Here is a tiny trained network, its code and every weight. The questions are about switching its units off for an input and a class, where a switched-off unit gives its printed mean instead of its output.

import numpy as np


def w(rows, s, z=0):
    codes = np.array(rows[::2]) - 128.0
    scale = np.full(codes.shape[1], s)
    scale[-1] = z or s
    return codes * scale


def norm(h):
    return h / np.sqrt((h * h).mean(-1, keepdims=True) + 1e-5)


def f(y):
    return y / 2 * (1 + np.tanh(0.7978845608 * (y + 0.044715 * y**3)))


def log_softmax(a):
    a = a - a.max(-1, keepdims=True)
    return a - np.log(np.exp(a).sum(-1, keepdims=True))


def net(x, mask):
    res = np.array(x, float).reshape(1, 6) / 4 @ E
    u = 0
    for l in range(3):
        y = f(norm(res) @ A[l][:, :-1].T + A[l][:, -1])
        res = res + np.where(mask[u : u + 9], y, B[l][:, -1]) @ B[l][:, :-1]
        u += 9
    return log_softmax(norm(res)[-1] @ U[:, :-1].T + U[:, -1])


A, B = {}, {}
E = w([
[143,195,207,107,126,136,91,1,180,187],'x0',
[121,134,132,111,108,114,136,116,101,107],'x1',
[121,71,67,100,160,138,41,87,44,177],'x2',
[228,145,215,133,108,179,106,202,60,163],'x3',
[128,126,130,129,130,127,126,128,130,130],'x4',
[99,201,152,136,246,141,160,108,74,82],'x5',
],0.0097)
A[0] = w([
[227,167,142,117,105,82,81,38,184,135,99],'0.n0',
[17,68,104,139,95,54,116,88,221,93,38],'0.n1',
[186,119,38,38,9,200,95,140,251,47,58],'0.n2',
[111,143,40,165,102,165,34,78,95,124,30],'0.n3',
[134,115,142,161,46,132,210,84,254,45,42],'0.n4',
[117,219,127,71,82,108,75,49,196,150,42],'0.n5',
[36,112,59,169,155,94,112,76,202,71,94],'0.n6',
[137,9,129,92,9,150,31,86,216,63,2],'0.n7',
[72,61,30,114,110,139,163,186,121,54,27],'0.n8',
],0.0058,0.0072)
B[0] = w([
[121,65,173,170,165,202,121,116,129,107,210],'0.n0',
[231,89,133,69,110,98,158,106,150,118,210],'0.n1',
[109,138,105,185,93,74,168,153,82,209,197],'0.n2',
[64,124,142,112,163,125,64,178,154,113,137],'0.n3',
[67,148,149,116,142,84,38,173,135,101,207],'0.n4',
[109,96,117,173,101,186,160,63,135,89,189],'0.n5',
[245,147,127,89,134,125,144,124,111,73,253],'0.n6',
[113,116,80,186,80,107,180,115,116,218,194],'0.n7',
[125,130,116,176,116,158,132,99,118,84,216],'0.n8',
],0.012,0.0032)
A[1] = w([
[111,181,148,107,101,95,81,62,182,183,89],'1.n0',
[74,46,51,42,163,105,12,77,80,187,1],'1.n1',
[76,31,76,119,108,112,139,227,133,74,78],'1.n2',
[53,134,89,111,22,129,111,121,166,195,69],'1.n3',
[166,45,182,110,138,143,161,159,135,182,146],'1.n4',
[255,122,165,74,138,137,107,192,98,162,7],'1.n5',
[54,176,199,91,105,89,167,199,232,103,14],'1.n6',
[63,26,90,67,171,38,162,82,198,130,70],'1.n7',
[49,201,124,135,218,112,195,114,88,144,3],'1.n8',
],0.0093,0.0049)
B[1] = w([
[74,37,132,138,170,214,102,146,133,79,177],'1.n0',
[48,228,166,221,121,56,2,205,160,29,251],'1.n1',
[62,89,204,123,139,224,125,44,146,122,253],'1.n2',
[152,91,109,220,165,28,169,193,84,245,194],'1.n3',
[161,157,118,135,51,89,165,153,99,138,187],'1.n4',
[204,200,156,77,62,172,166,96,48,53,187],'1.n5',
[69,226,125,229,126,91,9,207,123,14,191],'1.n6',
[243,176,102,59,39,167,132,105,139,54,203],'1.n7',
[156,98,68,160,180,43,191,132,95,220,191],'1.n8',
],0.0099,0.0056)
A[2] = w([
[137,121,109,148,237,79,173,82,99,116,41],'2.n0',
[184,157,160,153,113,123,166,134,72,178,137],'2.n1',
[78,95,172,168,112,195,135,22,156,155,31],'2.n2',
[92,54,117,174,91,199,156,114,114,94,125],'2.n3',
[126,24,122,111,105,98,148,193,100,201,32],'2.n4',
[85,71,97,130,136,189,186,188,103,82,14],'2.n5',
[81,189,147,83,192,107,182,82,150,171,5],'2.n6',
[130,107,33,44,185,57,137,80,225,107,50],'2.n7',
[138,182,111,115,245,100,142,148,95,161,3],'2.n8',
],0.012,0.0041)
B[2] = w([
[108,87,70,113,84,79,165,139,147,247,233],'2.n0',
[155,126,55,90,91,101,167,93,161,126,254],'2.n1',
[55,49,125,48,233,162,178,120,158,138,226],'2.n2',
[120,106,135,83,211,141,155,77,156,183,245],'2.n3',
[123,112,80,143,145,86,153,122,146,198,196],'2.n4',
[69,62,191,104,205,206,73,77,192,122,186],'2.n5',
[81,77,112,132,147,142,141,157,99,166,165],'2.n6',
[242,146,127,112,11,179,182,104,34,73,208],'2.n7',
[95,106,100,192,99,43,151,211,150,204,209],'2.n8',
],0.013,0.0057)
U = w([
[239,189,59,30,38,142,202,55,81,50,2],'0',
[99,53,54,191,77,15,181,181,162,251,228],'1',
[34,49,203,74,225,222,97,24,169,118,28],'2',
[39,233,165,215,109,73,6,212,118,28,219],'3',
],0.015,0.0023)

Each question gives the input, the list of numbers given to net, and the class t.
The units are the neurons (one row each of A and B). Each row of codes is followed by its name. A weight is (code - 128) times the scale printed after its matrix; where a second scale follows, it is the last column's (A, B and U).
mask holds one flag per neuron, layer by layer. A switched-off neuron (its flag False) gives its mean, the last column of its row in B, instead of its output. The means were averaged over made-up inputs and are rounded, as every weight is.
A unit's drop is (log p(t) with every unit on - log p(t) with that unit switched off) / (log p(t) with every unit on - log p(t) with every unit switched off).
The circuit of an input: a set's keep is (log p(t) with only the set's units on - log p(t) with every unit switched off) / (log p(t) with every unit on - log p(t) with every unit switched off). Starting from the 12 units with the biggest drops (on a tie, the unit counted first), units are removed one at a time, each time the one whose removal leaves the highest keep (on an exact tie, the one counted first), for as long as the keep stays at least 0.8.
units of the circuit, in order: the units of the circuit, biggest drop first
k most important neurons: the k neurons with the biggest drops, biggest first
k most important neurons of layer l: the k neurons of layer l with the biggest drops, biggest first
drop when u is switched off: that unit's drop, to one decimal
input [5,3,-8,-1,1,3], class 3: units of the circuit, in order : [1.n6]
input [-2,1,-2,-1,4,-1], class 2: 2 most important neurons : [1.n2, 0.n8]
input [-2,-5,-7,5,-7,8], class 1: 2 most important neurons : [1.n8, 1.n1]
input [-8,6,-7,-8,-3,5], class 0: 4 most important neurons of layer 0 : [0.n6, 0.n0, 0.n1, 0.n5]
input [7,-6,7,8,-5,-6], class 0: 3 most important neurons : [1.n5, 1.n4, 1.n2]
input [6,8,0,-3,-5,6], class 1: 3 most important neurons : [1.n8, 2.n0, 1.n2]
input [-7,-8,-8,3,7,-1], class 3: 3 most important neurons : [1.n6, 0.n0, 2.n2]
input [-8,-6,-4,8,6,-2], class 0: 2 most important neurons : [1.n5, 1.n4]
input [4,8,-3,-4,6,5], class 1: 2 most important neurons of layer 1 : [1.n8, 1.n7]
input [-2,-5,-5,4,-1,1], class 3: 3 most important neurons : [1.n6, 0.n6, 0.n1]
input [-3,-6,1,-6,-8,-6], class 0: 2 most important neurons : [0.n1, 0.n6]
input [-5,-5,7,-6,6,-3], class 3: 2 most important neurons : [1.n1, 0.n3]
input [7,6,4,-7,5,-7], class 0: 2 most important neurons : [0.n1, 1.n7]
input [4,8,-6,-2,-7,8], class 1: units of the circuit, in order : [1.n8]
input [-8,-5,-4,-5,-6,7], class 2: 2 most important neurons of layer 1 : [1.n2, 1.n3]
input [3,3,-1,-7,2,8], class 1: 2 most important neurons : [2.n0, 1.n8]
input [4,2,5,-6,2,8], class 1: 2 most important neurons : [1.n8, 2.n8]
input [6,-7,-8,-3,-7,3], class 3: 2 most important neurons : [1.n6, 0.n4]
input [-1,-1,5,4,-4,6], class 1: 2 most important neurons : [0.n6, 2.n8]
input [-5,-3,7,4,-4,-1], class 3: units of the circuit, in order : [1.n1]
input [7,8,-5,-2,3,7], class 1: 2 most important neurons of layer 1 : [1.n8, 1.n2]
input [7,0,-8,-1,-4,-7], class 3: 3 most important neurons of layer 1 : [1.n6, 1.n2, 1.n3]
input [-1,5,-4,-5,1,-2], class 0: drop when 0.n1 is switched off : 1.4
input [3,3,-8,-6,-5,-2], class 3: drop when 0.n4 is switched off : 1.3
input [5,0,-3,-6,8,2], class 0: drop when 2.n7 is switched off : 0.2
input [-2,4,-3,0,1,8], class 1: drop when 0.n5 is switched off : 0.0
input [-7,-8,0,-5,3,-1], class 2: units of the circuit, in order : [1.n2]
